Known rows:
[-11  15  12  13 -10  12 -21 -16   1 -14  -3  -1  -6  -6  10 -20 -15  -4
  -9 -20  15   5   5  13  12  16  -4 -21   8  -1  -5  -9  24  -1  22   6
  10   9 -11  12   4] : gradu
[  3  23  -3  22 -11  17 -45   3  25  -9 -10  10   7  -9  16 -16  15 -35
   1 -18 -25  -9 -24 -24  -7   4  -3  28  26  -4  -5 -19 -14 -18  -2   5
  17   3  -3  18  -3] : leflen
[ 39  15  -8  36  -5  40 -15  -3 -17 -13  -1 -10   2  -3   7 -26  -5 -23
  -6 -14 -28  10   1   2  15   7 -15  62 -30  -6  -5 -13 -20  -6  -9   2
   4  17 -25  18  27] : ploreko
[ -6   2  -6  14 -11 -10 -27  -2   5 -12  -6  16  -2 -12  10 -13   1  16
   7  -2  -3  -6   9  -8  12  10   0   8  36 -13  -3 -17 -10 -12  15   7
  -1   8  -8   8 -17] : gudrotuk
[ -7  18   1   6  -4   6 -15  -6   6 -21 -12   2  -5  -8 -14  -7 -25  -3
  -1 -35 -11  10  10  12  18  10  -4  -4   3 -12  -2  -9   6   1   7   1
  13  -3  -3  16  13] : legum
[-12   2   2  13 -14   1 -25  -2  10  -9 -13   9   5  -8   8  -1   5   9
   6   2   0  -1  -2  -6   2  12   1  -5  32  -8  -4 -14   3  -9  18   6
  -1   4  -8  -3 -18] : rumalum
[  0   8  -6   6 -16  -7 -13  -6  25 -17 -16  14   2  -9 -14   4  -6 -16
   9 -10 -19   6 -12  -4   9  13   1  -4  24 -22  -7 -16 -13  -5   5   3
   3   2 -12  -4  -9] : lisol
[  0   9   4   7 -17  -8 -16  -3  10 -14 -12  14   6 -12  -1   0   6   0
   5  -2 -11   7 -11  -9   0  11   2  -5  25 -11  -2 -19  -5 -12  14   4
   4   0  -6   6 -12] : gastetro
[ -4   7  -1   2 -20  -8  -9  -6  16 -18 -11  15   4 -12 -13  15  -3  -9
  11  -2 -15   4  -7 -14   5  10  -1   5  17 -19  -2 -18  -7 -10   7   2
   0   2  -7   8 -15] : flezur
[ 15   6  -1  12  -6  19  -6  -7 -10 -17 -12  -2  -8  -4   2 -18 -15  13
  -4 -27  -2  11  14  10  21  13 -12  24   7  -3 -13  -3  -7  -4   0   5
 -17  13 -10  26  17] : logrok
[ -7   7   6   8 -11 -15  -9   2  13 -13 -14  17   1  -8  11 -15  16  -2
  -1   6  -3  -1  -7 -12   4  11   1   3  36  -7   1 -17  -9 -13   7   2
  10  -5  -5  23 -20] : temos
[  4  10   0  22 -11  -1 -24  -6   6  -8  -9   5   5  -7  21 -23  10 -10
   3  12  -6   1 -13   2   5  14   4 -17  28   0  -3 -19 -10  -9  15   6
  13   2 -22  -6 -14] : kigro
[ -6   2   2  12 -12 -10 -25   3   5 -11  -9  16   2 -11  10 -12   9  13
   3   2  -2   1  -1  -8   4  13   0   6  33 -11  -2 -18  -2 -11  19   4
   2   4  -6   6 -21] : plumer
[  0  16   2  13 -11   9 -12   1   4 -16  -6 -13  -8 -12 -18   5 -33  25
   3 -25  -4  11  16  19   4   7  -5  -5  -8 -18   3 -14  18   1  12   2
   8   3 -12  10   7] : rebre
[-13  14   7  13  -5  15 -18  -4  -5 -13  -5  -3  -2  -8   1  -3 -20   5
   0 -20   0   8  16  10  14   8  -6   2  -1  -6   2  -7  16  -1  18   4
   8  -2  -6   8   7] : megrufli
[-13  13   5   9  -5  13 -10  -1  -5 -16  -9  -5  -1  -8 -13   5 -26  11
   3 -22 -11   9  19  10  17   6  -5   7  -6 -11   4  -5  11   2   6   3
   9  -4  -4   7   7] : boskon
[ -9   7   6   6 -17  -6 -19  -3  18 -13 -12  15   3 -11   8  -5   6   8
   5  -6  -3   0 -10 -10   1  10   1  -9  37  -7  -4 -15   1 -13  15   5
   1   0   1  14 -15] : stestoski

Facts:
boskon Φ tulim; boskon Φ vuso; bragru Φ sketo; breplal Φ mogal; breplal Φ skuro; breplal Φ lostul; bruplam Φ refla
bruplam Φ budron; burol Φ tulim; burol Φ gesel; daplus Φ skadran; daplus Φ pleder; daplus Φ firin; daplus Φ pegir
diplir Φ zesan; dodakan Φ tribun; dodakan Φ grozuk; drukun Φ dodak; duflak Φ skugre; duflak Φ dodak; faval Φ tefi
faval Φ sotevur; flaklol Φ skoster; flezur Φ skadran; flezur Φ plegur; flikal Φ dunar; flikal Φ tulim; flikal Φ gesel
flikal Φ viklum; foplezul Φ raflil; foplezul Φ budron; gretri Φ trevon; gretri Φ rilu; gretri Φ pitam; gretri Φ vuso
grurim Φ flotol; grurim Φ lostul; kadim Φ viklum; klebupi Φ grozuk; klebupi Φ luzasis; klotol Φ raflil; klotol Φ fiplam
legum Φ gudrotuk; legum Φ tulim; legum Φ skadran; leki Φ tulim; leki Φ dodak; leki Φ klozun; lisol Φ grozuk
lisol Φ rumalum; lisol Φ raflil; lotrakan Φ fiplam; lotrakan Φ plumer; mestavim Φ gudrotuk; mestavim Φ refla; mobros Φ kigro
mobros Φ tavan; muvibun Φ refla; muvibun Φ stamiski; muvibun Φ viklum; muvibun Φ firin; planimam Φ grozuk; planimam Φ fiditok
planimam Φ skadran; planimam Φ klozun; plasti Φ stiflosa; plasti Φ darum; ploreko Φ leflen; puvistak Φ sekul; puvistak Φ stegi
rebre Φ gufarel; ropam Φ zesan; ropam Φ stirom; sketrik Φ rugram; sketrik Φ flobem; skibram Φ gerok; skibram Φ temos
skotim Φ rilu; skotim Φ stestoski; skupok Φ vofla; soklan Φ gofles; soklan Φ trevon; soklan Φ retram; soklan Φ birozek
soklan Φ lostul; sostaskil Φ gradu; sostaskil Φ skadran; stamu Φ plodrim; sunen Φ zeklar; sunen Φ gesel; sunen Φ plikon
surim Φ vofla; surim Φ zabres; surim Φ vuso; tredan Φ stestoski; tuplu Φ kluviston; vevor Φ budron; vunum Φ temos
zitun Φ funu; zitun Φ vuklirel; beran β c; birozek β a; boskon β b; bragru β c; braral β c
breplal β a; brika β a; bruplam β a; budron β a; burol β c; daplus β d; darum β b
diplir β a; dodak β d; dodakan β a; doflir β a; drukun β c; duflak β d; dunar β c
faval β b; fiditok β b; fiplam β a; firin β a; flaklol β a; flenus β a; flezur β a
flikal β c; flobem β d; flotol β a; foplezul β a; funu β a; gastetro β a; gerok β a
gesel β b; gigrol β a; gofles β a; gradu β b; gretri β d; grigedrom β b; griplen β a
grozuk β b; grurim β a; gudrotuk β c; gufarel β a; kadim β a; kevos β a; kigro β c
klebupi β a; klegisu β c; klotol β b; klozun β a; klunum β b; kluviston β a; latik β d
leflen β a; legum β b; leki β c; lisol β a; logrok β d; lostul β c; lotrakan β c
luzasis β c; mefil β d; megrufli β b; mestavim β a; mobros β a; mogal β a; mogan β a
muben β a; munizu β d; muvibun β a; nuka β c; pegir β a; pibam β a; pitam β c
planimam β a; plasti β a; pleder β c; pledi β c; pledrel β a; plegur β a; plikon β a
plodrim β b; ploreko β d; plumer β a; pugodre β a; punem β b; pusok β b; puvistak β a
raflil β d; rebre β b; refla β c; retram β a; rilu β a; ropam β c; rugram β c
rular β c; rumalum β a; sekul β a; skadran β b; skapor β b; sketo β a; sketrik β a
skibram β b; skidopla β b; skoster β c; skotim β b; skugre β c; skupok β a; skuro β c
soklan β b; sostaskil β b; sotevur β a; stamiski β a; stamu β c; stegi β a; stestoski β a
stiflosa β c; stirom β a; stunuzis β a; sunen β a; surim β a; sustulen β b; tavan β a
tefi β a; temos β a; toguk β a; tredan β d; treto β a; trevon β b; tribun β a
trofugru β c; tulim β b; tuplu β a; vevor β d; vikla β a; viklum β a; vipal β a
vofla β c; vuklirel β b; vunum β a; vuso β a; zabres β a; zafir β b; zeklar β a
zesan β c; zitun β d; zogreplol β a; zufla β d; zuson β c; beran θ dunar; beran θ skugre
beran θ gesel; beran θ flezur; beran θ zufla; beran θ skoster; bruplam θ rilu; budron θ gudrotuk; budron θ nuka
budron θ pugodre; budron θ bragru; budron θ plikon; burol θ skapor; burol θ zuson; burol θ doflir; daplus θ trevon
daplus θ skotim; diplir θ grigedrom; firin θ luzasis; flenus θ braral; flenus θ klunum; flenus θ skoster; flenus θ viklum
flenus θ duflak; flikal θ pugodre; flotol θ leflen; flotol θ plegur; foplezul θ sustulen; foplezul θ boskon; foplezul θ skuro
gigrol θ kadim; gradu θ mogal; gradu θ leflen; gradu θ brika; grurim θ trevon; grurim θ punem; grurim θ plumer
kevos θ faval; kevos θ temos; kigro θ funu; kigro θ sketo; kigro θ stunuzis; kigro θ breplal; kigro θ darum
klebupi θ lotrakan; klegisu θ fiditok; klegisu θ surim; kluviston θ trevon; kluviston θ sketo; kluviston θ griplen; kluviston θ zitun
kluviston θ rilu; kluviston θ flaklol; kluviston θ temos; latik θ logrok; latik θ stirom; latik θ bragru; latik θ puvistak
latik θ pusok; mefil θ bragru; mobros θ punem; mobros θ zitun; muben θ munizu; muben θ stestoski; muben θ surim
pibam θ treto; pibam θ kadim; pibam θ skoster; pleder θ pledrel; pleder θ kadim; pleder θ gretri; pledi θ mogal
pledi θ temos; plodrim θ stestoski; ploreko θ gudrotuk; ploreko θ plikon; ploreko θ birozek; ploreko θ skotim; retram θ trevon
retram θ gretri; retram θ bragru; retram θ vikla; ropam θ legum; ropam θ pitam; ropam θ darum; rugram θ dodakan
rugram θ sekul; rugram θ stirom; rugram θ mogal; rugram θ legum; rugram θ tavan; rugram θ lisol; rugram θ sotevur
rugram θ gufarel; rular θ viklum; rular θ zafir; sketrik θ sekul; sketrik θ doflir; sketrik θ klotol; skidopla θ vunum
skidopla θ flezur; skidopla θ zufla; skidopla θ brika; skupok θ stunuzis; skupok θ skadran; skupok θ dodak; skupok θ pegir
sostaskil θ leflen; sostaskil θ stunuzis; stamiski θ funu; stamiski θ fiplam; stamiski θ lotrakan; sunen θ sekul; sunen θ vunum
sunen θ fiditok; sunen θ bragru; sunen θ brika; tefi θ leflen; tefi θ zabres; tefi θ tavan; tefi θ munizu
toguk θ tredan; toguk θ klunum; toguk θ gastetro; toguk θ stestoski; toguk θ temos; trofugru θ skapor; trofugru θ puvistak
vuso θ flobem; zesan θ zufla; zesan θ klozun

Rows:
No name comes twice in this set of rows, the named rows included.
[ -9  13  11  16 -12  30 -38  -4  -8 -11  -2  -3   6  -7   5 -16 -19   7
   0 -29  10   3  13  11  17   7  -5   6   9   8   0  -6  15  -3  16   5
  15   6   4  11   1] : vuklirel
[  6   4   6  12  -6  27  -6  -4 -16 -13 -13  -9  -5  -3  17 -17 -11  29
  -6 -12   5   9  12  12  14  11 -10   8   7   6 -11  -1  -1  -4   9   7
 -17   9  -7  20  16] : raflil
[ 11  11   4   4  -6  22   2  -8  -7 -18 -16  -5  -7  -5   2 -16 -12   7
  -7 -23  -3  17   4   7  15  11 -10   6   7   4 -14  -2  -9  -7  -3   5
 -16   5  -6  36  27] : munizu
[ -8  15  11  12 -15  14 -12 -17  -1 -15   0   1  -4  -7  -1  -5 -20  -9
  -4 -18   5   7   8  10  14  13  -8 -11  -7  -6  -2 -10  23   0  17   6
   8   9 -13  10   4] : skidopla
[ 20   5  -1   8  -6  13   6  -3 -15 -20 -11  -4  -5  -7  -3 -11 -16  19
  -3 -17 -10  18  14   5  20  10 -12  28  -7  -8  -7  -7 -11  -5   1   2
 -15  10  -6  32  20] : gretri
[ -7  11   2  10 -15  -2 -26  -4  23 -11 -13  14   1  -7   9 -13   7 -15
   3  -7  -4  -6 -10  -8   3  11   1   2  40  -5  -6 -14  -7 -11   7   4
   8   2  -6  12 -16] : tavan
[ -2   9   3  11  -2  -1 -13  -3  -9 -18  -3   5  -4 -10 -11  -9 -22  10
   0 -29  -5  10  23   7  22   9  -7  18  -4 -18   5 -12   8  -2  16   0
  12  -1  -3  15   5] : skotim
[ -3  10  -2   8  -9  -7 -26   2  15 -14 -17   9   4 -10   0  -3   0  -7
   6 -11 -19   7 -12  -4   3  10   3  -6  34 -13  -4 -16  -8  -9  11   2
   5  -5  -2   3 -10] : stunuzis
[ -7   7   0  17   3  19  -1   2  -7 -11 -14 -12 -17  -4  21 -11  -8  33
 -12 -10  -5   4  17   7   2  11 -10   9   3  -3  -9  -1   2  -8   3   8
 -26   3 -14  36  25] : flobem
[ 36   6   4  10  -7  23  -7   0 -25 -20 -13  -3   5  -9  -3 -28 -13  17
  -1 -30 -15  25   7  11  21   6 -10  33  -3   0  -7  -9 -18  -6   2   0
  -4   8   1  20  21] : zitun
[-18  14  16   5 -13  13 -14 -10  -4 -15  -1   2  -6 -10   5  -5 -17  12
  -5 -24  15  -1  18   2  13   7  -7 -10   6   1  -1  -8  25  -6  16   6
   4   4   3  26   6] : gesel
[  8   4   1  20 -13  -7 -12  -2   5 -13  -8  10   8 -10  -1  -7   8 -13
   7   9 -20   9 -11  -4   6  12   0  12  10 -19   2 -24 -10  -6  11   0
  16   3 -18  -6 -18] : mobros
[ 21   3  -2  17  -7  20  -3 -11 -12 -17  -8  -2  -7  -4   7 -23 -15  10
  -7 -17   2  12  13  10  21  15 -13  21  -3  -6 -13  -5  -5  -2   9   4
 -15  18 -14  20  15] : mefil
[ -3   3  -1   4 -17  -9  -9   0   9 -17 -11  14   6 -12 -11  14  -1   1
  11   2 -16   4  -3 -16   7   8  -1  13  16 -22   2 -20  -7 -10  10   2
   0   2  -5   9 -15] : kadim
[  2   4 -10  16 -15 -10 -24  -4   3 -14  -6  13   1 -11   3  -6  -5   8
  10  -7 -11  -2   5  -8  14  10   0  12  26 -20  -2 -18 -13 -12  12   6
   1   6 -12   0 -13] : nuka

The same things again, as new rows of numbers:
Known rows:
[  0   1  23  14  21 -20   2 -14  -4 -10   5 -18  -6  21  -9   2  13   2
 -27  26   0 -42 -12  15 -32  20  13  -8  16   8  39  58  15 -12  24  22] : zafir
[-12   3  26  20  33 -18  -1  -6 -29 -10  -1 -14  -1  15   8   5  10  13
 -15  22 -12 -46 -30  20 -15  22  18 -24  14   3  39  64  15   5  27 -11] : skadran
[ -6 -23 -14  29  -5 -14  13 -27   5  17  26 -32 -14   7 -14  -4  15  18
 -26   7  11 -11  -9  51 -40  19  20 -18   6  15  33  25  24 -11  12  34] : dodak
[  3 -16 -10  12   9  10   0  -4  -9  14  10 -16 -11   7 -19   4   9  23
 -35  39  11 -10 -11  64 -28  43   3  -4  10  22  19  37   8   5  44  22] : mefil
[ 16  22  25 -24  24   6  13  -2 -15  -4  10 -35   9  24 -23 -11 -15  23
 -17  -9  25 -22  -9   6 -30   7  24  41  -5 -19  22  61  20 -14  48  10] : muben
[ 19  11  -9   1  18  -5  23  -1 -16  16  15 -43 -15  10   2  -9  20  18
  -5  17  29   0  11  25 -17  15  22  -6  -1   3  38  22  38 -11  51  13] : skoster
[ -2   2  24  14  22 -19   3 -16  -5  -8   4 -17  -9  23  -9   3  15  -1
 -26  24   3 -42  -9  17 -33  18  11  -9  14   6  40  57  14 -11  24  22] : darum
[ 11  21  38 -15  19   8  23  -5 -19  -3   2 -34  -5  22 -15 -17   2  22
  -9  -6  19 -27   3   2 -31  -4  13  22  -5 -19  49  46  20 -12  42  12] : mogal
[ 14   6  31 -11  10   0  26   3 -24   0  -2 -46  -4  20  -8 -24   1  25
 -15  -3  16 -44   3  10 -24  -2   6  30  -1 -23  50  49  23 -17  46  11] : puvistak
[ -3 -33  -4  23   2 -10   7 -11 -11  17   7 -34 -22   6   6   3  10   2
 -16  30  11 -28   7  53 -13  13  -1  -5  22  16  27  33  34   1  35  33] : gretri
[ 15  14 -15  -4  26  -1  20  -8 -26  34   9 -25 -10  12 -15   0  20   7
 -11   5  33   5   7  38 -25  18  20   6  -9  -1  32  29  29  -6  59   5] : kigro
[ 18   0 -21  -5  15  -8  19   1 -32  33   0 -35 -13   8  -7  -2  10   6
 -15  10  32 -12  11  44 -14  11  16  20   2  -6  29  29  40  -6  65   7] : ropam
[ 15   1  31 -15   9  -2  17   5 -19   1  -1 -52  -7  18  -7 -16  -6  18
 -11  -5  14 -48   6   5 -23 -11  10  39   1 -19  43  47  32 -16  46  16] : surim
[ 20  -5 -17  -1   1 -14   7   3 -29  49  16 -61   0   2 -10  11  20  18
  -4  -7  15 -15 -10  41 -12  20  24  24 -23  19  29  31  31 -24  54   3] : burol
[ -1  -1  27  19  23  -8   2 -14  -7  -2  10  -8 -11  21  -5   5  20  -7
 -30  25  -6 -49  -1  20 -32  18   4  -5  16  -2  39  50  11 -16  32  23] : trevon
[ -2 -11  -5  30   7 -17  22 -24 -10   6  13 -20 -21   9  -2  -5  13  25
 -24  21  27  -1  -6  53 -24  34   7 -15  27   8  32  42  18  -6  20  35] : raflil
[ 18  20  19  -4  12 -18  44  -9 -33   6  -7 -39   6  26 -16 -23   5  26
 -26 -11  43 -26  -5  24 -20  25  -3  52   6 -30  43  78   6 -32  50  18] : foplezul

Rows:
No name comes twice in this set of rows, the named rows included.
[ 15  20  42 -14  15   6  21  -2 -19   1   7 -49   1  22  -7 -13  12  23
  -3  -4  14 -29  -1   0 -21   5   3  29 -11  -7  48  57  16 -22  45  15] : viklum
[ 13   8  19 -19  15   4  21   2 -26   7  -6 -39   8  24 -20 -20  -5  18
 -22  -5  19 -40  -3  18 -27   3   9  43  -8 -22  35  60  20 -13  56   5] : sketrik
[  1 -15 -11  12  10   6   1  -9  -9  13  10 -18 -12   9 -16   4   7  20
 -29  35  13  -8 -11  61 -27  39   5  -3   9  22  18  39  12   5  40  23] : latik
[  6  22  37 -18  20   2  26 -11 -22   1 -12 -33  -6  25 -25 -20   7  19
  -4  -9  20 -26   3   7 -38  -8  11  20 -12 -13  59  48  22  -2  39  10] : leflen
[ -3 -32 -17  31  -9 -23  15 -20  -3  21  17 -37 -15   4  -5  -5  10  16
 -27   8  11 -23  -7  56 -27  16  16  -9  14  11  32  31  31 -11  16  33] : duflak
[ 12  18  19 -22  24  11  24  -3 -16   1  11 -36  17  28 -19 -20   1  15
 -18  -2  22 -27  -3   7 -27   6  12  29 -13 -20  29  64  19 -16  50   7] : flenus
[-13 -23  -5  28  18   2   4  -9 -39  30   8  -9  -6   3  11  12  11   8
 -17  19   2 -20 -14  69  -1  34  -1  -3  16   6  18  48  15   8  47   0] : daplus
[ -2   2  23  19  22 -14   3 -16  -7  -6   8 -12  -9  20  -5   6  18  -2
 -28  22  -2 -43  -8  19 -33  20   9  -8  14   2  39  55  11 -15  26  23] : punem
[  8  21  40 -13  22   8  25  -3 -25  -5   0 -36   0  21 -10 -21   8  26
  -5  -4  13 -30  -3   3 -28  -1  12  15  -8 -18  52  49  20  -7  43   4] : plegur
[ -5   0  10  25  21 -28  14 -14 -11 -14   5  -9  -2  20  -7 -12   9  15
 -38  18   4 -45 -20  24 -38  22  22 -19  20 -14  40  57  15  -9  15   7] : grozuk
[ 27  -1  -8   1   2  -5  18  16 -28  23   1 -45 -25   1  -1 -10  15  34
 -20  22  23 -20   7  41 -19  23  14  10   3  -2  46  11  31 -11  58   9] : bragru
[ 19   2 -13   8  10 -16  28  -1 -28  25   6 -43 -22   6   4  -8  16  20
 -13   7  32 -10  10  35 -17  13  17   7   7  -9  44  22  40 -15  49  14] : lotrakan
[ 11  19  29 -11  27  21  19  -8 -25  14  16 -17   5  23 -15 -10   5   6
 -20 -15  14 -28   3  12 -31   6   6  36  -9 -32  31  54   8 -23  57   5] : kluviston
[  6   8   7  -7  17  -2  35  -3 -33   7  -2 -29  16  23 -15 -31  -4  23
 -29 -14  24 -41  -9  23 -29   3  14  31  -3 -42  37  63  21 -13  47  -8] : klebupi
[ 13  13  24 -24  18  13  17  -3 -16   9   7 -39  10  25 -23 -14   3  11
 -15  -5  15 -35   2  10 -32   0   8  37 -17 -13  33  56  19 -15  54   9] : vuso

